Look-ups in named tables: a row name and a column name give one cell, copied from the table.

simugo.tsv
	bep	repibuv	soka	sukeku	rol	fefad
lora	223	190	193	199	190	226
lagigu	225	186	197	200	193	209
riv	151	64	89	198	90	227

repibuv of lagigu: 186
sukeku of lora: 199
soka of riv: 89
bep of lora: 223
fefad of lagigu: 209
bep of riv: 151
rol of lora: 190
repibuv of lora: 190
sukeku of lagigu: 200
sukeku of riv: 198
rol of lagigu: 193
fefad of lora: 226
bep of lagigu: 225
repibuv of riv: 64
soka of lagigu: 197
fefad of riv: 227
soka of lora: 193
rol of riv: 90

Table gab
|  | lis | lesegip | rufofum | rikil | sizoreg | gura | tebomo | vavi | libamit |
|---|---|---|---|---|---|---|---|---|---|
| lol | -0.8 | -0.5 | -0.4 | -0.4 | -0.7 | -0.4 | -0.3 | -0.4 | -0.3 |
| sofipat | 0.6 | 0.4 | -0.1 | 0.2 | 0.1 | 0.1 | 0.1 | 0.2 | 0.3 |
| fif | 0.6 | 0.3 | 0.2 | 0.4 | 0.3 | 0.4 | 1.0 | 0.8 | 0.8 |
| nupubof | 0.4 | 0.3 | 0.3 | 0.3 | -0.1 | 0.0 | 0.2 | 0.0 | 0.1 |
| kor | -0.6 | -0.4 | -0.4 | -0.4 | -0.4 | -0.3 | -0.7 | -0.7 | -0.7 |
| logovam | 0.2 | 0.0 | 0.4 | 0.0 | 0.2 | 0.5 | 0.4 | 0.3 | 0.3 |
| nime | -0.9 | -0.5 | -0.5 | -0.6 | -0.4 | -0.5 | -0.4 | -0.3 | -0.6 |

sofipat, rufofum -> -0.1
logovam, lesegip -> 0.0
lol, gura -> -0.4
nupubof, lis -> 0.4
logovam, sizoreg -> 0.2
lol, tebomo -> -0.3
fif, lis -> 0.6
kor, lesegip -> -0.4
lol, vavi -> -0.4
kor, libamit -> -0.7
nupubof, rikil -> 0.3
kor, vavi -> -0.7
nime, rufofum -> -0.5
nupubof, tebomo -> 0.2
sofipat, rikil -> 0.2
logovam, tebomo -> 0.4
nupubof, libamit -> 0.1
kor, sizoreg -> -0.4

dagufod =
,pif,fevo,suboke,vadino,raneli,gavun,buvovuf,bined
pogome,73.925,51.569,73.874,53.995,44.983,56.804,21.066,92.119
dolave,70.545,81.738,70.318,81.591,71.919,75.229,82.178,69.983
peb,81.579,57.923,73.803,63.961,54.645,65.604,43.334,80.373

gavun of dolave: 75.229
raneli of dolave: 71.919
pif of peb: 81.579
pif of dolave: 70.545
vadino of pogome: 53.995
bined of dolave: 69.983
buvovuf of dolave: 82.178
bined of peb: 80.373
gavun of peb: 65.604
suboke of pogome: 73.874
raneli of pogome: 44.983
gavun of pogome: 56.804
fevo of peb: 57.923
Row with the largest pif: peb

mel:
fields: seso, vegu, das, tok, fuzifil, magamok, per, bebepe, fadoru
mokato: [140, 47, 120, 119, 246, 188, 155, 144, 226]
galamu: [149, 80, 147, 109, 151, 122, 180, 155, 140]
pini: [134, 88, 138, 114, 132, 117, 170, 150, 117]
lun: [121, 148, 144, 112, 73, 79, 87, 103, 90]
numif: [112, 136, 122, 118, 85, 100, 123, 123, 86]
fazed: [155, 40, 134, 115, 238, 177, 172, 151, 221]
rusebir: [117, 101, 102, 127, 148, 146, 139, 131, 137]
disu: [125, 97, 125, 118, 172, 145, 108, 117, 169]
kodado: [127, 94, 147, 111, 166, 127, 91, 112, 165]
zasudo: [116, 122, 112, 124, 114, 124, 136, 128, 107]

vegu of numif = 136
tok of mokato = 119
bebepe of numif = 123
fuzifil of fazed = 238
fadoru of kodado = 165
das of disu = 125
seso of fazed = 155
tok of numif = 118
das of numif = 122
magamok of numif = 100
magamok of pini = 117
fuzifil of pini = 132
fuzifil of mokato = 246

